Each row is followed by its class.
[ -7  34 -18  17  -4  17 -21 -31  13  13  -1  47  19   0 -14 -43   9  12
 -20 -15 -14  17  28  16 -22  17  15  28 -43 -18  -8 -19  15   7] => <192>
[ -3 -10  -5 -44  14 -43  -5  54   6 -41  -1 -22 -10   2  43  21  34  -3
  22  -8  39 -19 -57   8   1   6 -13 -51  60  -1 -32   0  24 -11] => <41>
[  11    0  -44  -39   38 -114   13   55    4   -3   -1   27    8   14
   40   -1   44   14  -33  -26   35  -11  -69   -5  -11    4  -41  -18
   40  -70   -7   33   53  -25] => <192>
[-15  -6  -5 -41  14  12 -21 -14 -27 -18 -16 -29   1   2  18  17 -17   5
  73   7   1 -13  -9   3  10  15  -9 -13   4  22 -24   2 -19  29] => <192>
[  3 -17  -6 -42  22 -12   5   8 -33  -3 -10 -17  -1  22  15  21 -17  10
  38   2 -18  -3   0 -15  13   5 -10  10   2  -2  -9  15  -1  19] => <70>
[ -8  -6 -29 -38  32   0 -22  -1 -32  46   2  19  21  23   5 -18   5 -12
  21  -8  37  28   3 -16  -6  24  11   0 -42 -36   7  35   6   9] => <80>
[-16 -11 -42 -54  19  41 -37   8 -68  24   3 -19  28  23   7  -9  -6  -3
  54  36  50  36   1 -14  14  16  -6  -6 -25   7   0  56   8  -3] => <80>
[ -3 -19 -51 -40  31  12  -9   7 -46  25  -3   0  30  25  14 -15  14 -11
  18  20  57  10 -17 -11   8   0 -14  -4 -25 -17   9  58  20 -10] => <93>
[-12 -20  -9 -71  38 -29 -21  31   3 -28 -11 -11  -1   4  58  31  36  -6
  24 -20  28 -40 -46  14   3  20   8 -44  50 -14 -60   6   7  27] => <169>
[ 23   0 -13  -8  32 -45  -1 -30 -31  42  -5  38   7  16 -17  -2 -25  13
 -21 -32 -55  20  27 -26  -2  -3  -4  58 -55 -33  16  13 -21  37] => <59>
[ -6  11   0  -6  -5  41 -14 -33  -6  -5 -13   6  14  10  -8 -10 -28  22
  12   4 -54  18  43   7   8  -1  14  41 -42  12 -13 -20  11  38] => <70>
[  1   3 -13  16  -1 -79   9  23  19 -50 -26   6 -11  -5  21   8  21  41
 -34 -16 -44   2 -23   5   7 -15 -33   7  28 -10 -23 -38  33  13] => <169>
[ -2  21  24  48 -24  36   3 -37  23 -14 -15   1  -6  -5 -22  -5 -35   4
   9  -2 -65  10  51   4   0  -7   9  38 -41  34  19 -60 -25  15] => <23>
[  6 -25  -9 -15  -5 -30  28  63   6 -22  12 -41 -20  -4  35  24  36 -20
  15  19  65 -11 -57 -13  11   3 -18 -74  70  28   4  21   4 -80] => <80>
[  6   3 -43 -65  48 -84 -15  21 -33  -1 -22  27  29  35  31 -12   4  29
   1 -23  -6   2 -40  -7  -2  12 -41  10   1 -79 -12  33  58  40] => <192>
[  9  -2 -12   9  -6 -30  19  15 -39 -33 -24 -21  14  23  -5   7 -36  19
  26  28 -36  19  -1 -25  24 -10 -33  16 -12  15  19  10   3   5] => <128>
[  0  15  10  43 -26  17  13  -4  17 -27  -2  -8  -4 -18 -11 -11  -6  -6
   3   8   3  -4   5   9   0   3   7 -14  -2  29   1 -31 -11 -25] => <128>
[ -4  16   3  20 -11  -3  -6  -7  33 -19 -12  19  -1 -11  -1 -11  22   9
 -21 -14 -25  -1   7  14  -4   6  14   7  -6  -5 -15 -40  11  12] => <169>
[  2  -6  23  31 -18  11  22   7   9 -11   4 -23 -14 -11  -9  13 -10 -14
  16  13  -6 -18   7 -14   6   3   4 -22  19  37   8  -6 -33 -26] => <128>
[-10 -14 -23 -51  32 -45 -25  25  -1 -19  -9  -3  -8 -10  48  11  43  11
   9 -20  29 -20 -41  17   1  13  -5 -32  44 -21 -57   0  18  21] => <169>
[  3  12   8  21 -17 -30  18  15  27 -57 -16   1  -2   2   8  10  10  28
 -14  -5 -47  -2  -6  -3   6 -10  -2   6  18  14 -10 -38  29  -2] => <16>
[ -9   2   9 -14  11  67 -14 -27  -8  38   9   3  -2  -3 -21  -2  -4 -45
  41  -5  34  -3  17   5  -8  30  36  -4 -39  14   0  -9 -35  -5] => <41>
[-18  -7  16   3 -19  61  -2  -1  27 -20   9 -33 -21 -21  14  11  19 -15
  35  14  12 -26   3  12   0   1  23 -39  42  55 -26 -16 -22  -7] => <93>
[ 30 -33  -9   3   8 -30  57   0 -45  28   7 -23  -6  21 -22  28 -10 -24
  23  28  25   5 -15 -46  22 -12 -24   3 -20  12  50  39 -26 -62] => <16>
[  5   4  12  16  -1  25  12 -24  19  18   2  16  -9  -1 -10  -3  -2   2
 -15 -10 -39  -1  37   0  -4   2  22  25 -19   7  -3 -23  -9  11] => <70>
[  5   3  22   5  -1  38  16 -15  34  55  33  20 -18 -15 -14 -14  30 -44
  -5 -24  32 -13  12  -3 -25  30  55 -10   0 -13   3 -10 -29 -27] => <70>
[ 12   4  16  24  29 -53  17 -15  40  46   4  48 -18   3 -11   2  18 -10
 -51 -52 -34  -6  15  -8 -24  -2  11  25 -32 -44  10 -25  -5  20] => <41>
[ 19 -14  18  30  -3 -29  49   9  -3  20   5 -14 -26  -9 -16  16 -11 -28
   6  -2  10 -13 -10 -26   0   3  -7 -15   9  19  27   4 -47 -33] => <128>
[ 14 -23  38  36  -9  -5  37 -22   0   3 -12 -32 -38  -7 -23  42 -23 -15
  21   7 -50 -21  25 -21  16 -17 -11   1  -1  47  21 -23 -69  -5] => <169>
[ 14  -5   1   2  26 -51  17  -7   0  34  11  32 -11   4  -6   4  18  -1
 -25 -34  -6  -4   0 -21 -14   2   6  17  -7 -38   6   4  -7  12] => <16>
[ -1  12  -6  18 -46  53  -5   2   3 -37  22 -26  -1 -28 -12 -12   9  -1
  20  34  29  16   1  12  10   4  15 -24  24  54 -11 -17 -15 -61] => <59>
[-16  -4 -17 -36  14  24 -27   4 -47 -17 -20 -21  26  30  11  13 -30  22
  51  25 -16  25  12 -13  18   7  -9  11 -28  19  -7  15   7  35] => <80>
[  0  -2  12  16 -10  -1   7 -17  14 -20 -11 -17 -15  -5   3  19 -13  20
  27  13 -55  -9  23  -7  15 -10 -14   8   6  35  -1 -21 -18  17] => <192>
[ -5  10  32  35 -16  47 -16 -54  -1  -6 -14 -11 -11  -8 -22   6 -44  22
  37   2 -84   8  68  -5   4  -7  11  43 -34  54   5 -45 -51  51] => <23>
[ 16 -31  -6 -11  11  15   7 -29 -51  51  -3 -11  -8   8 -24  15 -22 -14
  36  18  -4   8  38 -33  15   0  -9  25 -39  16  26  32 -58  -5] => <169>
[ 10  10 -10  15 -18  26   1 -17  -3   8  18   9   4 -13 -22 -18   5  -4
  -3   8   8  19  18  -2  -1   3  17   8 -17  13   7  -4 -21 -32] => <59>
[ 22  -3  -4  23  -1  21  24 -36 -21  59  21  23   0   7 -46  -7  -1 -19
 -12   8   1  15  38 -28  -4   1  15  35 -54  -2  38  25 -27 -44] => <16>
[ -4  10  -1  17 -16  70  -7 -51 -34  -4 -20 -16  17  15 -28 -11 -43   4
  45  26 -37  16  48  -4   7  -9   3  36 -66  39  17 -12 -23  10] => <93>
[  4   6   7  15 -19  64  -7 -41 -35   0  -8 -17  15  12 -34  -6 -36   0
  38  34 -38  25  52 -20  19  -4  11  39 -51  31  19 -10 -16   3] => <16>
[ 18  -4  28  42 -19   2  42  -9  42  34  32  11 -38 -27 -24   5  21 -11
 -32 -14  -3 -16  19  -6 -16   2  20  -8  24  16  12 -16 -32 -54] => <70>
[-29  20 -12 -41  -2  59 -55  -7 -14 -61 -16 -14  26   1  22  -6 -14  15
  54  10   5   8  10  29   8  15  24   0 -15  16 -52 -30  25  45] => <16>
[ 12  -3   4  -4  25 -43  10 -26 -12   5 -21  18   0   8  -9  17 -43  19
  11 -34 -65   8  24 -17   6  -9  -7  40 -38 -18   9 -23 -30  59] => <59>
[-17   7  32  24 -27  67 -22 -39  11 -14   4 -27 -19 -25 -10  12 -20   4
  55  13 -28 -18  43   7   2   5  12  -6  11  69 -13 -32 -51  16] => <192>
[ -1  34 -15  31  -8   6 -10 -26  19   7  -3  47  12   1 -13 -46  18  21
 -47 -24 -22  18  23  16 -30  -3  13  37 -47 -19   0 -21  27  11] => <93>
[-30  27   0 -14 -18 104 -61 -26 -34 -37 -19 -17  37   4  -7 -20 -52   7
  63  30 -12  16  46  20   8  22  26  19 -50  40 -27 -14  -7  48] => <128>
[  4  -6  -3 -21  28 -29   4   3 -13  10  -7   4  -2  13   2  12   0 -15
  17 -18  11  -4 -16  -7  -2   9  -7  -2 -18 -21   3  -3  -4   2] => <41>
[-10  19  19  14 -15  29  -2  -6  40 -28   8   2  -8 -21   4   2  20 -10
   4 -14  11 -16  -3  25 -15  12  41 -21  16  23 -35 -52   1 -11] => <16>
[ -2 -18  -3 -29  14  31 -13  -3  -9  42  12   0  -3  -4   0  -1  19 -44
  20  -1  47  -9   2  -5  -3  28  29 -20  -4  -5 -11  19 -28 -18] => <169>
[-13   2   5  -9   2  13 -10 -15   0 -13  -9 -12  -5  -4   8  10  -9   1
  43  -3  -6 -18   5   1   0  10  -3  -8   2  20  -9 -12 -22  14] => <192>
[  8   2  26  30  -7 -41  28  -1  18 -44 -17  -3 -20   8   1  29 -11  23
   0 -14 -80 -10  12 -17   9 -17  -7  18  11  20   1 -46  -1  25] => <16>
[-21  17  18  29 -35  63 -18 -12  20 -52 -10 -26   1 -23   0  -5 -21  14
  22  25 -26  -1  27  27   7  -2  18 -13   8  62 -36 -44  -6  19] => <128>
[-19  18  -1  11 -11  13 -26  -7  19 -35 -12   1   7   1  13  -7  -2  32
  -1   1 -44  24  23  14   2  -4   8   4 -10  18 -27 -36  23  35] => <80>
[  9  -3   6  -7  23 -12   4 -18 -25  29 -10  14   9  15 -11   4 -37  -7
  11 -16 -22  -2  21 -17  -4   8   4  24 -45 -13  11  15 -28  38] => <128>
[  2   9   9  36 -29  57  -6 -50 -20  -8  -1  -9   7  -7 -40  -2 -45  18
  30  21 -56  25  60 -12  17 -10   6  40 -42  49  18 -25 -41  12] => <59>
[ -2  25   9  39 -12  16 -13 -36   0   7  -3  29   5  -7 -27 -27 -23  13
 -14 -15 -43  13  43   3 -12   5  13  34 -46   7   4 -20 -12  36] => <128>
[  3 -16  11 -26  24 -13  13  -6  -9  21  -6  -4 -10   3   5  19 -16   0
  28 -20 -10 -11   3 -12   1  11   7   5  -1  -6  -7  -4 -19  24] => <70>
[ -2 -10 -27 -62  33 -17 -19   0 -55  -8 -19 -20  17  24  20  16 -27   9
  59  13   7  -3 -16 -10  19  11 -34   6 -20  -9  -4  37  -1  24] => <192>
[ -3  -4  -8  -6  14 -11  -4  11   9  33  27  15 -10  -5   9  -2  30 -11
 -12 -14  42   5 -11  -1 -16  17  15 -27  10  -5  -9  14  -5 -22] => <80>
[ -8 -17  -6 -32  11  -8   1  22 -11 -39 -13 -50 -10  -3  36  29  -5  -6
  53  15  13 -12 -33   2  21  -1 -19 -28  41  34 -20  -9  -9  -2] => <23>
[-13  23 -36 -10 -19  56 -23  -5   4  -6  11   6  21  -4   4 -34  31  -9
   5  30  39  12   0  20  -3  16  13  -3 -10  12 -12  10  26 -43] => <192>
[ 17 -20  16   4 -10 -15  22   3 -20 -29  -2 -50 -21   0   0  37 -29  -4
  44  20 -42  -3  -3 -29  34 -19 -22  -8  33  44  15  -7 -43  -3] => <59>
[ 18   2   5  46   1  -4  23 -23  43  61  11  54 -14  -8 -24 -16  29 -28
 -60 -28 -15  -5  38  -7 -21   6  29  23 -32 -17  21 -21 -19 -30] => <169>
[ -8 -11  14  19 -30  60   3   4   6  13  32 -35 -22 -19 -10   8  13 -27
  35  31  44   4   7  -8   4  13  18 -47  28  63   9   4 -35 -61] => <80>
[  1  13  22  48 -52  74  18 -22  19 -17   6 -21  -4 -11 -31 -13 -14  -2
  18  33 -32  13  42  -4  12   1  22  10   0  48  14 -42 -13 -37] => <70>
[-21  25 -35 -27   5  12 -44   3   8 -31  -9  21  24   0  29 -29  26  27
   3  -2   6   7  -3  27  -7  21   6   4  -5 -11 -44 -11  46  18] => <192>
[  3  12  10   7  29 -50   1 -29  12  18 -20  35  -4   9  -3   6 -19  18
  -4 -45 -62 -14  21  -6 -16   2 -10  33 -31 -32   4 -24 -11  53] => <192>
[  1  -2   0   3  18 -79   1   6  13 -41 -39  11  -6   9  24  19  -9  38
 -11 -30 -69  -3  -9   1  10 -11 -26  22   0 -16 -22 -47  21  63] => <169>
[  5  -2  17   8   6 -31  15  -4  15   0  -9  -1 -15   2   3  10   1   6
   5 -12 -38 -17   1 -12  -2   2 -12  -4  16  -1   3 -11 -12  17] => <192>
[ -3   5 -41 -13  -9  27 -13 -13 -48   8   1  -5  27  12 -14 -23  -1   8
  35  39  25  23   4 -14  13   6 -24  12 -22   8  22  41   9 -35] => <192>
